Below is a small trained network, with its code and all its weights. Each question gives an input and a class and asks what happens when units are switched off, that is, made to give their printed mean instead of their output.

import numpy as np


def w(rows, s, z=0):
    codes = np.array(rows[::2]) - 128.0
    scale = np.full(codes.shape[1], s)
    scale[-1] = z or s
    return codes * scale


def f(y):
    return np.maximum(y, 0)


def log_softmax(a):
    a = a - a.max(-1, keepdims=True)
    return a - np.log(np.exp(a).sum(-1, keepdims=True))


def net(x, mask):
    res = np.array(x, float).reshape(1, 7) / 4 @ E
    y = f(res @ A[0][:, :-1].T + A[0][:, -1])
    res = res + np.where(mask, y, B[0][:, -1]) @ B[0][:, :-1]
    return log_softmax(res[-1] @ U[:, :-1].T + U[:, -1])


A, B = {}, {}
E = w([
[166,132,167,191,30],'x0',
[55,157,56,160,40],'x1',
[2,175,184,161,146],'x2',
[74,138,217,62,75],'x3',
[124,83,157,130,211],'x4',
[89,98,96,41,124],'x5',
[227,145,196,169,182],'x6',
],0.0093)
A[0] = w([
[115,165,90,99,140,131],'N0',
[110,154,82,136,155,117],'N1',
[136,154,63,128,126,143],'N2',
[173,175,190,165,117,85],'N3',
[111,133,7,133,121,177],'N4',
[131,101,115,170,231,117],'N5',
[144,177,225,136,110,200],'N6',
[145,92,80,211,106,157],'N7',
[105,131,187,111,97,249],'N8',
[137,115,177,158,25,230],'N9',
[166,74,148,154,222,122],'N10',
[194,79,194,114,175,182],'N11',
[127,140,139,87,73,185],'N12',
[103,49,71,113,166,211],'N13',
[128,125,171,99,146,254],'N14',
[203,98,119,222,136,146],'N15',
[162,102,42,89,93,185],'N16',
[190,205,150,180,73,209],'N17',
[64,157,169,147,181,183],'N18',
[114,126,67,126,145,149],'N19',
[159,96,97,197,87,121],'N20',
[136,116,125,110,167,122],'N21',
[55,139,172,138,140,208],'N22',
],0.013,0.0038)
B[0] = w([
[96,143,113,54,134,170],'N0',
[179,140,129,84,166,167],'N1',
[143,201,111,166,89,181],'N2',
[117,138,102,133,117,186],'N3',
[140,216,170,1,113,234],'N4',
[101,110,92,46,177,227],'N5',
[117,70,56,140,180,210],'N6',
[94,212,182,202,116,198],'N7',
[49,29,92,134,123,203],'N8',
[106,70,185,152,38,215],'N9',
[167,98,102,85,168,246],'N10',
[206,49,156,77,204,246],'N11',
[63,36,160,97,25,187],'N12',
[78,233,184,32,213,223],'N13',
[133,37,21,93,192,198],'N14',
[180,159,211,151,134,227],'N15',
[105,190,155,105,67,225],'N16',
[186,76,148,255,82,210],'N17',
[67,100,72,249,215,222],'N18',
[112,240,135,113,132,184],'N19',
[197,167,184,120,87,188],'N20',
[203,155,167,150,160,175],'N21',
[39,124,25,200,164,222],'N22',
],0.0055,0.012)
U = w([
[98,254,128,47,134,100],'0',
[85,98,88,162,216,86],'1',
[121,69,102,150,168,254],'2',
[203,191,249,197,127,118],'3',
[162,108,78,180,98,55],'4',
[207,99,157,77,224,104],'5',
[40,29,107,55,45,170],'6',
],0.009,0.0019)

Each question gives the input, the list of numbers given to net, and the class t.
The units are the neurons (one row each of A and B). Each row of codes is followed by its name. A weight is (code - 128) times the scale printed after its matrix; where a second scale follows, it is the last column's (A, B and U).
mask holds one flag per neuron, in row order. A switched-off neuron (its flag False) gives its mean, the last column of its row in B, instead of its output. The means were averaged over made-up inputs and are rounded, as every weight is.
A unit's drop is (log p(t) with every unit on - log p(t) with that unit switched off) / (log p(t) with every unit on - log p(t) with every unit switched off).
The circuit of an input: a set's keep is (log p(t) with only the set's units on - log p(t) with every unit switched off) / (log p(t) with every unit on - log p(t) with every unit switched off). Starting from the 12 units with the biggest drops (on a tie, the unit counted first), units are removed one at a time, each time the one whose removal leaves the highest keep (on an exact tie, the one counted first), for as long as the keep stays at least 0.8.
units of the circuit, in order: the units of the circuit, biggest drop first
k most important neurons: the k neurons with the biggest drops, biggest first
drop when u is switched off: that unit's drop, to one decimal
input [-3,6,7,5,4,0,-1], class 1: units of the circuit, in order	(N18)
input [0,4,3,-5,4,0,3], class 3: units of the circuit, in order	(N14 N6)
input [5,-8,4,4,4,3,-4], class 1: units of the circuit, in order	(N18 N22)
input [-7,-7,5,-1,-4,7,-1], class 1: units of the circuit, in order	(N18 N4)
input [-7,2,7,4,-2,2,-5], class 1: 3 most important neurons	(N18 N22 N9)
input [-4,5,5,4,6,2,-7], class 1: 2 most important neurons	(N18 N22)
input [7,7,8,4,0,-4,0], class 6: 3 most important neurons	(N9 N8 N12)
input [-5,-3,8,8,-7,3,1], class 6: 2 most important neurons	(N12 N8)
input [5,7,8,4,2,-7,8], class 4: 2 most important neurons	(N17 N9)
input [-4,-1,7,5,5,1,5], class 1: drop when N5 is switched off	0.0
input [7,1,5,7,-1,-4,0], class 6: drop when N9 is switched off	0.1
input [0,-4,2,7,6,5,1], class 1: drop when N22 is switched off	0.1
input [-2,-2,5,8,-6,-6,0], class 6: drop when N8 is switched off	0.2
input [6,2,5,5,4,-1,4], class 1: units of the circuit, in order	(N6)
